Each row has a class, written as a number after it.
[ 39 -43 -11  33  -7 -19  24  32 -67 -47  -7  12  -5 -26   9  -7  -6  11
 -32 -21 -11  22 -17  17  -6 -37  27 -20 -18 -25  26 -14  -5   6 -22 102
 -14  23  45   1  10 -17 -30]
2
[ 31 -31  34 -70  10  16  10  11  52  60  14  38   6  -5  15   0   1   9
  59  15  39 -42  -3 -23  17 -39 -25  -3 -16 -18  54 -14 -21  28  13 -71
   2  32  27  42 -17  -6 -21]
8
[ 22 -28  28 -82  12  17  10  14  51  58  16  27   5  -2   7  -1   3  15
  68  21  42 -31  -8 -20  18 -37 -27  -4 -17 -12  46  -5 -17  33  14 -88
   4  28  30  47 -11  -2 -18]
8
[ 19 -38  18 -70   1  36  14   6  48  64  18  34 -18  11  19   0 -16  19
  50   9  46 -25   9 -12  13 -47 -45  12 -29 -23  52  -3 -56  18   7 -82
  -1   8  16  37  -1 -16  -8]
5
[ 43 -42   7  30   1 -12  22  33 -46 -57   1   3 -10 -23   7 -10 -20   5
 -26 -14 -11  37 -52  40 -18 -48  35 -27  -9 -17  31  -9  -4   4  -8 108
   3  23  26   7  20 -18 -25]
7
[ 44 -46   0  31  12 -15   9  27 -45 -52   2   3 -18 -14   5  -4 -18   5
 -37 -25   4  31 -26  33 -11 -55  24 -24  -9 -29  33 -17  -7  15 -14 103
 -23  25  36   2  20 -20 -16]
1
[ 20 -41  22 -65  27  28   2  38  45  76   5  25   2   6  26   9  21  27
  57   6  36 -28 -15 -19  16 -32 -45 -13 -10 -14  56  -8 -20  39  26 -64
  -4  27  20   3 -22  -9  -5]
6
[-29 -19  45  36 -35   6  12 -23   1  -2   2 -45  -3   1 -24 -21 -30  19
 -21 -14 -39  50 -56   2 -15   5  -3 -40   2  24 -24 -70  36  13   8  25
  22  39  28  44  11  35 -52]
7
[ 43 -48   9  32   9 -19  29   9 -54 -50   3 -12 -17 -13 -30 -30 -12   3
 -50 -13  -2  19 -12  28  -3 -49  24 -19 -27 -21  14   9  -7  21 -28 110
  10   3  32 -17  46 -13 -31]
3
[-14 -28  35  42 -36  -1  22 -28 -16  11  -7 -40   4   5  -6 -20 -23  22
 -26 -27 -45  25 -20 -14   2  11 -11 -43  -4  12 -26 -76  29  18  -7  33
   5  39  37  27   2  38 -53]
2
[-50  15  84  21 -16 -21 -29  -8  11  93   2  13  -6   1  -7 -31 -26 -11
   4   3   3 -15 -50 -11  -6   8  12 -16  11  31   4 -14  18 -26  -1  18
 -44   5  -2  23   7  40 -38]
8
[-24   2  79  28 -32 -28 -10  -5 -17 103 -17  21   3  -1  -1 -28 -20   5
   3  -4  -5 -32 -43 -30  -2  12  10  -9  -8  19  25 -31   3 -19   2  49
 -50  -3 -23 -18  -5  32 -32]
2
[ 24 -30  -1  26  31 -22  29   1 -67 -45  27  -5 -17 -31  -7 -10   4  14
 -35   9  12  25 -25  31 -21 -37  29 -19 -14  -5  18  -7  -7  19 -15  97
   0 -13  25  -4  21 -21 -36]
4
[-28   0  71  23 -25 -15 -19  -6 -12  91  -9   3  -7  11  11 -41 -16   6
 -12 -14  -7 -19 -57 -16   2  11  17 -21   0  20   7 -22  -6 -15  -3  43
 -49  -7 -14  -3   9  41 -35]
2
[ 48 -32  -1  28  20 -18  14  33 -50 -42   6  11 -13 -12  -1 -18 -31   7
 -39 -15  -4  23 -22  48 -18 -57  22 -13 -11 -19  36   1 -17  -5 -22  80
 -17  24  31  22  34 -22 -22]
5
[-34  12  81  32 -17  -7 -28   4   1 104  14  12  -2  18   9 -32 -12  -8
   2 -12  -7 -19 -59 -20  -4   0  12 -17   1  16   0   0 -14 -19   3  34
 -66   1 -21   8  -1  22 -32]
9
[-17   6  97  28 -25 -18  -4 -12   5 102 -10  11   3  -4  -2 -27 -29   3
  10   3  -5 -19 -66 -11 -14  -1  14  -7 -10  27  25 -28   1 -23  10  52
 -37   4 -41  -9  -1  30 -33]
7
[ 17 -42  30 -81  12  25   0  22  44  63  11  11  -5   6  27  15  13  31
  48  -7  39 -30 -23 -17  18 -33 -38  -9  -7 -25  47 -17 -17  50  16 -60
 -12  29  28  26 -31  -4   9]
1
[-11 -26  27  47 -36  -5  18 -31 -15   9  -1 -34  -5   2 -12 -23 -25  23
 -32 -28 -40  23 -22 -17   4  11 -10 -41 -10  13 -25 -80  22  24  -6  35
  17  26  35  28  11  37 -57]
2
[ 39 -42   9  30   3  -9  19  39 -45 -57   6   2 -10 -30  10  -7 -17   7
 -24 -18  -8  40 -51  44 -21 -59  31 -27 -19 -19  31   2   0   6 -18 103
  -1  26  23   5  21 -16 -26]
7
[ 32 -43  20 -69  11  40  14  15  52  57  28  20 -19   0  24   1   7  20
  32  13  37 -38   3 -26  25 -44 -37   9 -27 -20  46  19 -48  24   9 -57
  11  14   6  14  -9  -8 -14]
0
[-49   0  34  25   1   8   5 -46  -8  -9   2 -52 -18  12 -30 -11 -25  35
 -33 -29 -23  38 -25  -7  -7  10 -15 -46   1  16 -21 -59  43  22   4  -8
   5  25  32  26  -2  39 -30]
1
[-11   0 102  32 -20 -26  -8 -16   2  97 -16   9  -3   7 -21 -28 -28  -6
   1  -3  10 -26 -31 -29   0   1   5  -3 -16  17  13  -6   9 -18  -9  56
 -44   4 -13  -7  22  38  -8]
3
[ 25 -45   2  28  22 -23  26  -2 -61 -52  18   5 -19 -26 -11 -23 -16   2
 -40  -1  -1  18 -15  28 -13 -41  31  -8 -12 -13  20   7  -2   6 -18  95
  14   3  15 -13  23 -22 -49]
8
[-20  -7  38  50 -19  -6   9 -49   4  12   6 -31  -7  11 -31 -27 -36  11
 -21 -13 -26  28 -25 -15   3  10 -10 -30   1  27 -26 -72  30   6   0  19
  26  30  41  46  24  41 -64]
8
[ 25 -29  36 -79  17  23   7  24  40  60  17  33  -3  13  23   1  -3  25
  42   4  37 -35  -8  -3   5 -44 -41  -9 -14 -15  55  -4 -36  20  17 -75
  -6  28  16  31 -16  -6 -12]
5
[-45  -8  30  29  15  17  11 -30 -18  11   5 -41 -10  13 -20 -16 -16  32
 -28 -27 -31  35 -28 -12 -10  14 -14 -41   1  21 -16 -50  38   5  12   9
  13  21  27  -3   1  38 -35]
6
[-12  -7  74  30 -31 -29 -10  -8 -18 104 -14  19   2  -4   2 -29 -22   3
  -4  -7  -4 -32 -38 -29   2  12  10  -8  -5  16  26 -31  -2 -21  -1  53
 -48  -5 -28 -24  -2  32 -34]
2
[-44  -1  86  19 -25  -4 -30   2   4  88   2  -4  -8   8  -3 -34 -20  -1
   5   0  -6   4 -82  -4 -16   2  15 -19   6  27   8 -11   5 -27   5  37
 -46   1 -24   6   4  32 -27]
7
[ -8  -7  55  50 -32 -10  29 -30  14   4   0 -46  -3   7 -40 -18 -31  17
 -25 -25 -22  32 -20  -9   0   5 -13 -41 -19  14 -33 -65  38  30 -14  44
  25  37  44  43  41  39 -39]
3
[ 29 -27  16  17  26 -23  36  16 -72 -44  14   8 -21 -20  -4 -16 -26  19
 -56  -5  -5  23 -15  45 -22 -43  21 -20 -13 -15  36   2 -14   5 -13  92
   4   5  17  -8  28 -30 -35]
5
[ 21 -16  26 -70  20  13  12  21  50  61  18  29  13 -16   5   2  30  23
  51  16  53 -40 -16 -14  10 -45 -22   7 -23 -10  57 -23 -31  41  10 -58
  -3  21  20  39 -16  -6 -20]
4
[ -2  -7  60  49 -24  -6  20 -19  19  -1  -3 -49   3   2 -34 -20 -30  10
 -24 -23 -22  30 -20  -3  -1  -1 -15 -42 -14  17 -27 -74  40  21 -13  37
  28  45  38  40  36  43 -45]
3
[ 41 -33  40 -67   9  21   9  21  53  51   9   9   3  10  14  -1  15  18
  48   2  49 -41 -11 -23  20 -42 -35  -9 -27 -23  43   8 -14  44   3 -48
   9  24  23  28  -1  11   7]
3
[  6  -7  40  40 -16   8  31 -30   0   6   8 -43  -7   7 -29 -12 -27  22
 -44 -14 -40  25 -26  -6   4   7  -7 -39  -3  20 -30 -52  34   2   3  35
  20  41  22  44  14  36 -40]
0
[ 16 -27  24 -83  20  19  11  14  45  65  21  19   6  -7  17   8  29  24
  72  26  54 -35 -12 -13  11 -39 -33  -1 -18  -6  42 -13 -28  42  13 -67
  -9  10  21  32 -25  -3  -8]
4
[ 25 -29  31 -61   3  31  22  20  39  74  38  38   0   7  38   6   7  29
  60  -4  30 -40  -1 -23   5 -36 -30  -6 -39 -25  51 -10 -48  35  23 -62
  -5  11   2  18 -16 -25 -26]
9
[-30  14  51  34   7   8  22 -29 -19  11  23 -41   0  11 -17 -15 -18  37
 -23 -28 -38  22 -31 -13 -15   8  -7 -52 -15  21 -22 -51  30  14   8   0
  13  22  18  26   6  27 -52]
9
[-47  12  42  18  -1  -5  10 -44 -19  10  13 -37 -16  15 -35 -20 -36  42
 -39 -22 -33  31 -23  11 -18  18 -12 -46  -3  26 -19 -45  25   4   3 -22
  10  22  24  20   7  37 -40]
5
[-49   5  38  30   2  -1  15 -59 -15  -1  17 -40 -15   4 -40  -8  -6  26
 -16  -5 -13  34 -31  -6 -17  17  -7 -44  -4  33 -35 -59  32  14   4  13
  17  -4  20  12   2  38 -37]
4
[ 17 -49  -5  21  29 -14  21   5 -66 -50   8 -14 -26 -15   0 -15  -9  15
 -56 -18  -1  21 -23  29 -13 -46  22 -18  -6 -26  18   4   0  26  -7  96
 -14   3  29  -3   6 -21 -18]
1
[-48  -1  73  27 -33 -15 -21  -8 -11  96 -12   9  -9  13   5 -36 -14  -2
  -9 -13 -11 -21 -52 -18  -3  14  17 -24   0  20   1 -24  -4 -21   2  44
 -56 -12 -14 -10  -4  39 -25]
2
[ 15 -44  18 -72  -5  20  15  18  32  60   5  20   9   4  26  -3  18  31
  52  -4  23 -44 -11 -26  16 -25 -29 -11 -22 -25  45 -13 -30  42  15 -66
  -6  24  22  11 -32  -2 -12]
2
[-48   9  38  31   1   5  15 -58 -12   7  16 -46 -10   6 -32 -18 -12  29
  -5  -3 -15  33 -29  -5 -15  10  -7 -39  -9  33 -30 -63  32  11  -2   9
   3   4  26  29   7  36 -40]
4
[ 26 -36   5  28  22 -26  22  -5 -63 -52  13   7 -23 -29 -17 -21 -13   4
 -37   1   0  22 -17  31 -16 -38  32 -15 -14  -6  14   1  -1   9 -17  92
  15   0  27  -8  32 -26 -49]
8
[ 50 -40  -1  22  16  -5  23  30 -42 -55  11  -6 -23 -19  -8  -8 -11   7
 -37  -7  -7  24 -29  40  -5 -54  26 -28 -12 -18  15  19 -10  -4 -10  97
  -2  22  23  -6  19 -11 -15]
0
[ -7  -6  50  35  -5  -2  14 -23  -6   8   9 -34  -5   6 -18 -24 -48  18
 -43 -20 -36  33 -22  12  -8  -4 -16 -37  -4  20 -16 -69  15   9  -7  13
  15  36  22  38  25  33 -52]
5
[ 26 -40 -10  37  29 -26  25   1 -68 -46  20  -7 -20 -29 -16 -17   2   9
 -40   9  10  22 -24  38 -18 -51  32 -13 -19  -8  16   0 -13  19 -19 100
  -1 -19  21 -12  25 -17 -31]
4
[-52   6  68  26 -27 -15 -23  -2 -12  90 -17   8  -5   8   3 -33 -10   4
  -6 -11  -8 -16 -57 -15  -5  14  13 -18   1  21   2 -15   5 -15   0  32
 -57  -9 -15  -7  -6  37 -25]
2
[-25  17  92  25 -17 -26 -10 -12  -2 114  -7  23  -2   9 -11 -31 -43   4
  -8   0   2 -26 -46  -4  -7   3   4  -3   1  19  33 -24 -11 -39   8  28
 -52   6 -29   4   5  27 -22]
5
[-34   8  38  28  -3  18  22 -44  -6  -7  13 -55 -22   4 -43 -14 -28  28
 -28  -7 -32  30 -32  -8  -2   1 -12 -47 -15  25 -37 -32  40   2   4   5
  26  12  16  19   4  46 -31]
0
[-43  -9  59  29   2  -6 -31   0   2  94 -14   0 -14  17  -5 -28 -11   1
   5  -5  -1  -1 -49  -5  -2   9   0 -14  17  26   8 -12   4 -28  15  32
 -51   1 -22 -28  -5  33 -14]
6
[-12  -6  36  37 -16  11  17 -28   5  -3  13 -45 -15   8 -24 -15 -30  17
 -33  -8 -40  35 -20  -7   1   7 -16 -45  -2  23 -38 -46  38   9   3  24
  18  31  24  42  15  39 -35]
0
[ 40 -28  53 -73   8  21  24  22  59  60   8  14  11   4   6   4  13  16
  54   3  46 -43  -6 -32  19 -40 -39  -4 -34 -22  43  -4 -16  46   5 -49
  12  30  26  30  -2   3  -2]
3
[ 34 -42  29 -72   7  29  11  11  42  67  23  34 -16  14  26  -4 -17  23
  48   8  43 -32  -2  -8   8 -44 -36   8 -28 -19  58 -10 -62  17  13 -71
   0  14  13  32   2 -15 -13]
5
[ -7 -31  19  51  -7   8   7 -21  -2  14  -4 -37  -8  24 -13 -13 -20  19
 -21 -24 -38  41 -27  -9   3  20 -20 -37  17  23 -26 -68  32  10   9  32
   9  39  32  24  10  27 -43]
6
[ 35 -36 -12  37  12 -25  14  15 -49 -36   9  13 -13 -30 -12 -13   1   4
 -25  -6  15  22 -27  37  -8 -55  32 -11 -11 -14  30 -10 -18   6 -23 111
 -17   5  35   5  22 -13 -27]
4
[-59  11  76  21  -2 -16 -32 -19   2  99   8   1 -18  -3  -4 -26  -1  -3
   6  12  20 -16 -59 -11  -8   1  11  -6   5  34   0 -11  -3 -16  -6  37
 -54 -24 -13   9  -4  36 -15]
4
[-37  12  85  25 -17 -18 -32 -18  12  92  -1  11 -10   7  -7 -28 -25 -14
   5   4   5 -14 -54  -9  -3  10  16 -16  11  32   0 -16  12 -27  -5  25
 -45   2 -13   9   3  38 -32]
8
[-18  14  86  26  -3 -36 -15 -20  -4 106   3  21  -3 -15 -13 -27 -12  -1
  18  18  22 -30 -43 -16  -9  -6  12  -1 -11  32  27 -28  -3 -15  -3  57
 -53 -16 -31  -2   9  29 -29]
4
[-12 -17  45  48 -18  -9  20 -44   2  10  10 -35  -2   6 -26 -23 -36  11
 -24 -14 -28  31 -24  -7  -4   9  -5 -33   5  23 -28 -69  37  13  -3  25
  21  37  33  43  24  35 -62]
8
[-14  11  94  21 -18 -20  -2  -7   6 104  -4  15 -11  -8 -17 -19 -25  -1
  -5  14   1 -31 -38 -20   6   1   7 -10  -6  21  22   2   0 -27   4  51
 -40   2 -34 -14   3  25 -15]
0
[  5 -20  37  39  -9   6  16 -29   3  -1  11 -46 -15   3 -26 -19 -27  16
 -45 -11 -36  22 -20  -4   2  -3 -12 -38   0  22 -29 -46  30   8   0  35
  24  32  16  28  13  39 -39]
0
[ 22 -35   3  28  18 -22  24   2 -60 -49  13   6 -16 -24  -7 -21 -17   3
 -38   1  -3  22 -19  28 -12 -38  31 -11 -11 -10  20   0   0   8 -17  85
   8   9  30  -1  23 -18 -50]
8
[-27   7  88  19 -33 -15 -11  -3  18  91 -10   1  -5  23 -21 -32 -15 -11
   2  -6   9 -14 -42  -9  -2   2  10 -16  -8  18  -6  -8   3 -15  -4  50
 -51  -1  -7   2  21  39 -10]
3
[-44 -13  32  27 -29   4  19 -45 -29  -1   2 -46 -10  11 -26 -16 -27  37
 -19 -26 -39  27 -27 -23 -12  20  -9 -51 -11  25 -31 -63  41  18  -1   3
  13   9  37  13   1  46 -50]
2
[ 29 -37   3  38  17 -22  21   1 -61 -45  10  10 -16 -26 -10 -25 -17  -1
 -42  -1  -6  21 -18  33  -7 -42  32 -14 -17 -13  17   0  -6   7 -21  93
  11   3  29  -2  37 -23 -48]
8
[ 32 -46  20 -65   2  43  16  19  59  57  28  22 -18   0  17   0  -5  14
  47  16  38 -31  -4 -25  26 -47 -35  11 -32 -22  45  11 -49  23  10 -56
   9  13   4  21  -3 -11 -15]
0
[ 26 -54   8 -54  18  41   6  22  44  68  16  31 -13  12  31   2   5  19
  61   2  40 -23  -5 -27  16 -39 -37   6 -27 -20  52  -9 -45  25  19 -50
  -7  17  18   7 -10 -14 -11]
6
[ 14 -50  17 -66   6  38  -1  17  47  56  13  26 -12  10  31   2  -2  18
  43  -2  44 -23  -9 -21  20 -42 -36  10 -20 -30  57 -19 -40  42  16 -62
 -13  14  17  18 -17 -15 -11]
1
[-23 -16  34  51 -29  -2  23 -34 -16   9  -7 -39   2   5  -6 -22 -27  28
 -35 -32 -40  25 -28 -14  -4  15  -8 -46  -2  13 -21 -73  33  19  -4  26
   6  28  33  25  10  40 -57]
2
[ 30 -18  34 -73  14  29   8  25  44  72  27  26   2  11  27   6  23  31
  62   4  35 -35 -14 -19  12 -34 -37 -27 -20 -16  36  -4 -25  45  28 -77
  -8  20   9  34 -23 -11  -8]
9
[-29   5  38  27  -9   1  20 -56 -13   0  13 -42  -4  10 -35 -20 -28  26
 -22 -12 -29  27 -22  -8   4  17  -3 -42   0  26 -20 -58  42  -5  -4   2
  29  24  29  27   6  44 -59]
8
[-34  -4  68  31   2  -7 -27   3   1 111  -8   6 -13  17  -2 -28 -12  -3
  -3  -8   2 -10 -55 -14  -1  11   4 -17  17  24  10 -15   2 -32  15  43
 -54  -3 -17 -18   0  31 -14]
6
[-36  25  81  32 -15 -10 -25  -1  -4 109  11   9  -1  21  11 -27  -4   8
   8 -10  -6 -22 -65 -11  -7  13  11 -19  -1  22   2  -5  -7 -17   9  26
 -55  -3 -33   0  -1  18 -31]
9
[ 21 -35   7  21  29 -24  26   2 -68 -52  16   3 -22 -27  -8 -21 -19  10
 -39   3  -3  20 -17  26 -12 -39  29 -15 -15  -5  22   6   4  10 -18  85
  19   0  30  -1  30 -18 -48]
8
[-47 -15  46  23 -28  13  15 -46  -8  -7   6 -50 -13   2 -35 -19 -32  31
 -14 -19 -36  46 -56  11 -27   3   2 -51 -10  28 -26 -62  38   7  11   8
  20  22  16  10  -4  43 -52]
7
[ 50 -34  -4  40  13 -18  13  21 -50 -46   5  13  -6 -21   0 -16 -15  -6
 -29  -5   2  24 -22  31  -4 -46  33  -7  -8 -17  28  -2  -6  -8 -24  92
  -3  24  42  14  34 -22 -40]
8
[ 31 -45   1  35  19 -22  23  -2 -66 -43  12   8 -19 -20  -5 -24 -13   3
 -46  -1  -5  13 -19  31  -6 -39  28 -11  -7 -12  20   6  -1   5 -18  97
  14   3  24  -5  27 -23 -51]
8
[-18 -22  27  40   1   6  10 -10   1  22  -3 -34  -4   2 -22 -18 -24  15
 -20 -17 -28  43 -18 -12   3   4 -26 -30   3  23 -18 -73  30  15  10  25
  17  34  32  15  15  35 -42]
6
[-11 -17  21  51  -5   7  13 -19  -1  19  -3 -40   0  15 -10 -12 -22  24
 -16 -25 -34  39 -27  -4  -2  18 -22 -36  11  22 -23 -72  35  10  10  26
   9  42  38  25  12  30 -45]
6
[-35   7  95  17  -4 -24 -18 -12  -9 108 -13  13  -5  -2  -5 -25 -27   6
  -8  -6   8 -24 -51 -26  -1  -4   1  -5  -2  14  29 -20  12  -2   5  43
 -63   4 -18  -3  -5  29 -18]
1
